Below is a small trained network, with its code and all its weights. Each question gives an input and a class and asks what happens when units are switched off, that is, made to give their printed mean instead of their output.

import numpy as np


def w(rows, s, z=0):
    codes = np.array(rows[::2]) - 128.0
    scale = np.full(codes.shape[1], s)
    scale[-1] = z or s
    return codes * scale


def norm(h):
    return h / np.sqrt((h * h).mean(-1, keepdims=True) + 1e-5)


def f(y):
    return y / 2 * (1 + np.tanh(0.7978845608 * (y + 0.044715 * y**3)))


def log_softmax(a):
    a = a - a.max(-1, keepdims=True)
    return a - np.log(np.exp(a).sum(-1, keepdims=True))


def net(x, mask):
    res = np.array(x, float).reshape(1, 7) / 4 @ E
    u = 0
    for l in range(2):
        y = f(norm(res) @ A[l][:, :-1].T + A[l][:, -1])
        res = res + np.where(mask[u : u + 16], y, B[l][:, -1]) @ B[l][:, :-1]
        u += 16
    return log_softmax(norm(res)[-1] @ U[:, :-1].T + U[:, -1])


A, B = {}, {}
E = w([
[196,155,99,203],'x0',
[2,95,115,191],'x1',
[123,186,121,157],'x2',
[91,46,4,124],'x3',
[97,174,127,65],'x4',
[194,156,45,39],'x5',
[167,29,138,179],'x6',
],0.0069)
A[0] = w([
[231,108,127,66,2],'0.n1',
[8,57,148,133,15],'0.n2',
[79,181,18,102,33],'0.n3',
[119,207,14,92,23],'0.n4',
[66,92,144,121,100],'0.n5',
[132,145,146,136,133],'0.n6',
[131,112,125,150,92],'0.n7',
[122,96,80,123,73],'0.n8',
[60,89,147,117,94],'0.n9',
[178,161,130,149,76],'0.n10',
[152,49,94,225,15],'0.n11',
[237,127,128,69,26],'0.n12',
[141,198,212,169,13],'0.n13',
[138,168,186,143,58],'0.n14',
[151,79,102,202,42],'0.n15',
[120,158,80,112,77],'0.n16',
],0.015,0.0041)
B[0] = w([
[86,219,74,122,206],'0.n1',
[4,112,113,131,253],'0.n2',
[195,42,139,71,211],'0.n3',
[209,70,103,28,222],'0.n4',
[81,114,131,127,184],'0.n5',
[136,131,148,127,144],'0.n6',
[132,121,111,132,130],'0.n7',
[144,166,193,153,155],'0.n8',
[74,112,135,124,190],'0.n9',
[88,112,150,108,165],'0.n10',
[197,102,77,216,232],'0.n11',
[42,190,86,120,223],'0.n12',
[166,148,238,136,228],'0.n13',
[140,145,183,135,178],'0.n14',
[172,115,90,175,192],'0.n15',
[152,111,118,95,148],'0.n16',
],0.036,0.0059)
A[1] = w([
[32,80,136,137,58],'1.n1',
[188,101,76,227,36],'1.n2',
[103,237,78,91,9],'1.n3',
[147,87,136,143,127],'1.n4',
[60,211,124,180,179],'1.n5',
[102,110,133,129,85],'1.n6',
[105,131,15,152,139],'1.n7',
[182,161,252,178,45],'1.n8',
[189,114,120,81,135],'1.n9',
[157,153,214,140,77],'1.n10',
[75,129,129,134,78],'1.n11',
[196,99,78,244,3],'1.n12',
[93,135,132,68,118],'1.n13',
[192,104,86,239,41],'1.n14',
[232,161,145,149,161],'1.n15',
[108,237,64,105,19],'1.n16',
],0.016,0.0041)
B[1] = w([
[48,116,102,171,208],'1.n1',
[190,135,159,213,213],'1.n2',
[80,214,88,173,199],'1.n3',
[131,146,97,142,152],'1.n4',
[213,33,94,61,254],'1.n5',
[108,129,124,139,133],'1.n6',
[145,169,225,106,222],'1.n7',
[142,140,254,74,233],'1.n8',
[175,126,57,110,183],'1.n9',
[122,154,200,97,189],'1.n10',
[110,92,118,124,160],'1.n11',
[201,120,134,230,224],'1.n12',
[148,130,121,182,178],'1.n13',
[198,118,143,215,220],'1.n14',
[21,97,90,98,206],'1.n15',
[80,220,93,163,198],'1.n16',
],0.039,0.0077)
U = w([
[195,122,143,238,151],'0',
[16,71,131,149,117],'1',
[127,155,255,75,161],'2',
[200,92,78,31,10],'3',
[102,249,91,121,218],'4',
],0.021,0.0014)

Each question gives the input, the list of numbers given to net, and the class t.
The units are the neurons (one row each of A and B). Each row of codes is followed by its name. A weight is (code - 128) times the scale printed after its matrix; where a second scale follows, it is the last column's (A, B and U).
mask holds one flag per neuron, layer by layer. A switched-off neuron (its flag False) gives its mean, the last column of its row in B, instead of its output. The means were averaged over made-up inputs and are rounded, as every weight is.
A unit's drop is (log p(t) with every unit on - log p(t) with that unit switched off) / (log p(t) with every unit on - log p(t) with every unit switched off).
The circuit of an input: a set's keep is (log p(t) with only the set's units on - log p(t) with every unit switched off) / (log p(t) with every unit on - log p(t) with every unit switched off). Starting from the 12 units with the biggest drops (on a tie, the unit counted first), units are removed one at a time, each time the one whose removal leaves the highest keep (on an exact tie, the one counted first), for as long as the keep stays at least 0.8.
units of the circuit, in order: the units of the circuit, biggest drop first
unit that matters most: the unit with the biggest drop
top k neurons: the k neurons with the biggest drops, biggest first
top k neurons in layer l: the k neurons of layer l with the biggest drops, biggest first
drop of u: that unit's drop, to one decimal
input [1,8,-4,-3,-7,1,-4], class 1: unit that matters most -> 0.n2
input [-4,5,6,-5,-8,7,-2], class 3: top 2 neurons -> [0.n4, 1.n9]
input [-3,6,5,-5,4,4,0], class 2: top 3 neurons -> [0.n13, 1.n5, 0.n11]
input [-4,5,-2,-7,0,7,-1], class 2: top 2 neurons -> [0.n2, 0.n1]
input [4,-5,4,4,6,7,2], class 4: top 3 neurons -> [0.n1, 0.n12, 1.n5]
input [8,-7,7,8,4,6,-1], class 3: top 2 neurons in layer 0 -> [0.n4, 0.n3]
input [3,4,8,-2,-6,-6,-3], class 2: top 2 neurons -> [0.n13, 1.n8]
input [-2,8,-8,5,7,8,3], class 1: top 3 neurons -> [0.n2, 1.n5, 0.n9]
input [-4,1,7,0,-3,-5,-5], class 1: top 2 neurons -> [0.n2, 1.n1]
input [-5,-8,6,-3,-2,-1,1], class 4: top 2 neurons -> [0.n12, 0.n1]
input [-8,-5,0,-3,-4,0,-7], class 4: top 2 neurons in layer 1 -> [1.n3, 1.n16]
input [-7,-2,5,5,2,8,6], class 3: top 3 neurons -> [0.n4, 0.n3, 0.n2]
input [0,4,0,-6,3,-8,3], class 2: drop of 0.n13 -> 2.0
input [8,-3,4,-6,8,4,-8], class 3: units of the circuit, in order -> [0.n4]
input [-6,0,7,-4,-3,4,2], class 2: drop of 0.n13 -> 1.6
input [4,-4,7,-6,8,1,5], class 2: drop of 0.n13 -> 2.2
input [3,-1,-5,-8,-4,6,8], class 4: drop of 1.n13 -> 0.0
input [8,-5,-7,-4,3,-5,5], class 2: top 2 neurons in layer 0 -> [0.n13, 0.n2]
